Below is a small trained network, with its code and all its weights. Each question gives an input and a class and asks what happens when units are switched off, that is, made to give their printed mean instead of their output.

import numpy as np


def w(rows, s, z=0):
    codes = np.array(rows[::2]) - 128.0
    scale = np.full(codes.shape[1], s)
    scale[-1] = z or s
    return codes * scale


def norm(h):
    return h / np.sqrt((h * h).mean(-1, keepdims=True) + 1e-5)


def f(y):
    return y / 2 * (1 + np.tanh(0.7978845608 * (y + 0.044715 * y**3)))


def log_softmax(a):
    a = a - a.max(-1, keepdims=True)
    return a - np.log(np.exp(a).sum(-1, keepdims=True))


def net(x, mask):
    res = np.array(x, float).reshape(1, 2) / 4 @ E
    u = 0
    for l in range(4):
        y = f(norm(res) @ A[l][:, :-1].T + A[l][:, -1])
        res = res + np.where(mask[u : u + 3], y, B[l][:, -1]) @ B[l][:, :-1]
        u += 3
    return log_softmax(norm(res)[-1] @ U[:, :-1].T + U[:, -1])


A, B = {}, {}
E = w([
[133,186,155,114,169,157,108,71,4],'x0',
[60,72,132,158,79,68,130,142,164],'x1',
],0.0012)
A[0] = w([
[255,197,53,26,208,245,201,207,165,104],'L0N1',
[64,28,80,223,35,106,154,175,211,5],'L0N2',
[213,99,73,122,118,196,185,164,175,231],'L0N3',
],0.0027,0.0021)
B[0] = w([
[97,214,100,83,210,42,204,74,105,253],'L0N1',
[95,49,203,122,45,91,111,110,253,217],'L0N2',
[158,157,81,97,161,179,163,203,113,207],'L0N3',
],0.0033,0.0034)
A[1] = w([
[151,139,226,178,117,116,10,107,24,122],'L1N1',
[245,185,172,88,176,143,122,142,112,32],'L1N2',
[152,19,241,254,62,50,67,102,188,3],'L1N3',
],0.0028,0.0024)
B[1] = w([
[163,34,194,45,140,124,77,219,239,195],'L1N1',
[50,202,104,169,150,154,203,53,106,131],'L1N2',
[2,198,192,156,143,28,89,11,89,250],'L1N3',
],0.0032,0.0022)
A[2] = w([
[200,14,228,109,157,36,19,253,106,125],'L2N1',
[207,19,144,245,70,87,70,221,221,2],'L2N2',
[31,99,212,248,15,79,52,18,58,22],'L2N3',
],0.0031,0.003)
B[2] = w([
[137,90,236,48,221,221,39,206,76,253],'L2N1',
[137,221,58,142,203,134,183,104,1,172],'L2N2',
[8,164,162,212,81,22,77,18,217,236],'L2N3',
],0.0032,0.0027)
A[3] = w([
[210,193,90,228,227,13,142,243,52,46],'L3N1',
[237,249,68,164,231,253,205,2,14,49],'L3N2',
[219,49,74,50,5,170,233,188,246,4],'L3N3',
],0.0032,0.0027)
B[3] = w([
[84,222,147,61,120,60,47,197,117,151],'L3N1',
[145,237,24,73,172,2,223,199,99,253],'L3N2',
[164,70,51,213,37,200,224,186,227,112],'L3N3',
],0.0037,0.0047)
U = w([
[226,253,8,24,238,16,237,246,22,254],'0',
[244,72,76,248,43,241,90,61,22,2],'1',
[237,44,46,243,35,251,74,41,19,2],'2',
[231,23,249,18,245,234,6,249,10,247],'3',
[4,29,242,239,14,20,20,10,239,254],'4',
[228,21,13,230,20,213,241,217,241,135],'5',
],0.0034,0.003)

Each question gives the input, the list of numbers given to net, and the class t.
The units are the neurons (one row each of A and B). Each row of codes is followed by its name. A weight is (code - 128) times the scale printed after its matrix; where a second scale follows, it is the last column's (A, B and U).
mask holds one flag per neuron, layer by layer. A switched-off neuron (its flag False) gives its mean, the last column of its row in B, instead of its output. The means were averaged over made-up inputs and are rounded, as every weight is.
A unit's drop is (log p(t) with every unit on - log p(t) with that unit switched off) / (log p(t) with every unit on - log p(t) with every unit switched off).
most important unit: the unit with the biggest drop
k most important neurons: the k neurons with the biggest drops, biggest first
top k neurons in layer l: the k neurons of layer l with the biggest drops, biggest first
drop when u is switched off: that unit's drop, to one decimal
input [-7,-1], class 5: 2 most important neurons => L0N3, L2N3
input [6,3], class 3: most important unit => L0N1
input [5,4], class 3: 2 most important neurons => L0N2, L0N1
input [-5,-3], class 5: 3 most important neurons => L1N3, L3N3, L2N2
input [3,2], class 3: 2 most important neurons => L0N2, L0N1
input [2,1], class 3: 2 most important neurons => L0N2, L0N1
input [5,2], class 3: 2 most important neurons => L0N1, L0N2
input [-5,0], class 4: 2 most important neurons => L0N2, L0N1
input [6,6], class 3: 2 most important neurons => L0N2, L1N1
input [2,2], class 3: top 2 neurons in layer 0 => L0N2, L0N1
input [8,8], class 3: drop when L0N2 is switched off => 1.2
input [-8,-4], class 5: drop when L3N3 is switched off => 0.1
input [5,6], class 3: drop when L1N1 is switched off => 1.3
input [6,1], class 3: most important unit => L0N1
input [5,0], class 3: top 2 neurons in layer 0 => L0N1, L0N3
input [7,-1], class 3: drop when L1N1 is switched off => 1.6
